Read these off the table that follows.
1) Which number is the second largest entry?
2) Which number is the bottom entry of the column that holds the smallest entry?
3) Which number is the entry directly below -4.19?
4) Which number is the largest entry in the first row?
5) Which number is the entry just right of the smallest entry?
6) Which number is the last entry of the largest entry's row?
7) Which number is the entry directly below -1.34?
8) Which number is the last entry, reading row by row?
[[+7.99 +7.56 +5.21 +5.38]
 [-4.19 -3.51 -1.34 -3.85]
 [-1.88 -1.60 -3.43 -0.37]
 [+6.61 +6.35 +5.59 +6.22]
 [+0.76 +1.56 +0.84 -1.02]]
1) +7.56
2) +0.76
3) -1.88
4) +7.99
5) -3.51
6) +5.38
7) -3.43
8) -1.02

arr =
-0.14  -0.42  -0.03  -1.45  +2.24  -0.34  -2.44  -4.31  +1.54  -4.60  -2.74
+0.47  +0.35  +0.81  +1.38  +0.79  +3.28  -0.90  -5.64  +2.13  +2.09  -1.41
+6.29  +1.18  -3.23  +1.94  -0.14  -2.30  +7.72  -1.33  +0.37  +2.60  -1.16
-0.53  -1.39  -2.41  -3.88  +0.22  -4.98  -1.03  -1.09  +1.40  +0.97  -0.79
Counting starts at 1.
The entry at row 3, column 1 is +6.29
What is the entry directly below +1.54? +2.13
What is the entry just left of -3.88? -2.41
What is the bottom-right entry? -0.79
The entry in row 1 and column 3 -> -0.03
What is the entry just right of +2.09? -1.41
What is the bottom-left entry? -0.53
The bottom entry of the column that holds the largest entry is -1.03
The entry directly above +0.97: +2.60
What is the top-right entry? -2.74
The entry in row 1 and column 2 -> -0.42
The entry in the top-left corner is -0.14
The entry at row 2, column 1 -> +0.47
The entry directly above +0.22 is -0.14
What is the entry just left of +1.40? -1.09
The entry just left of the smallest entry: -0.90
The entry at row 3, column 2 is +1.18
What is the entry directly below -4.60? +2.09
What is the entry directly above -1.03? +7.72
The entry just left of -0.79: +0.97
The smallest entry is -5.64
What is the entry just right of the largest entry? -1.33
The entry just left of +1.38: +0.81
What is the entry just left of -2.44? -0.34
What is the entry in row 3 and column 3? -3.23
What is the entry just right of -3.23? +1.94
What is the entry just left of the largest entry? -2.30
The entry just left of +0.79 -> +1.38
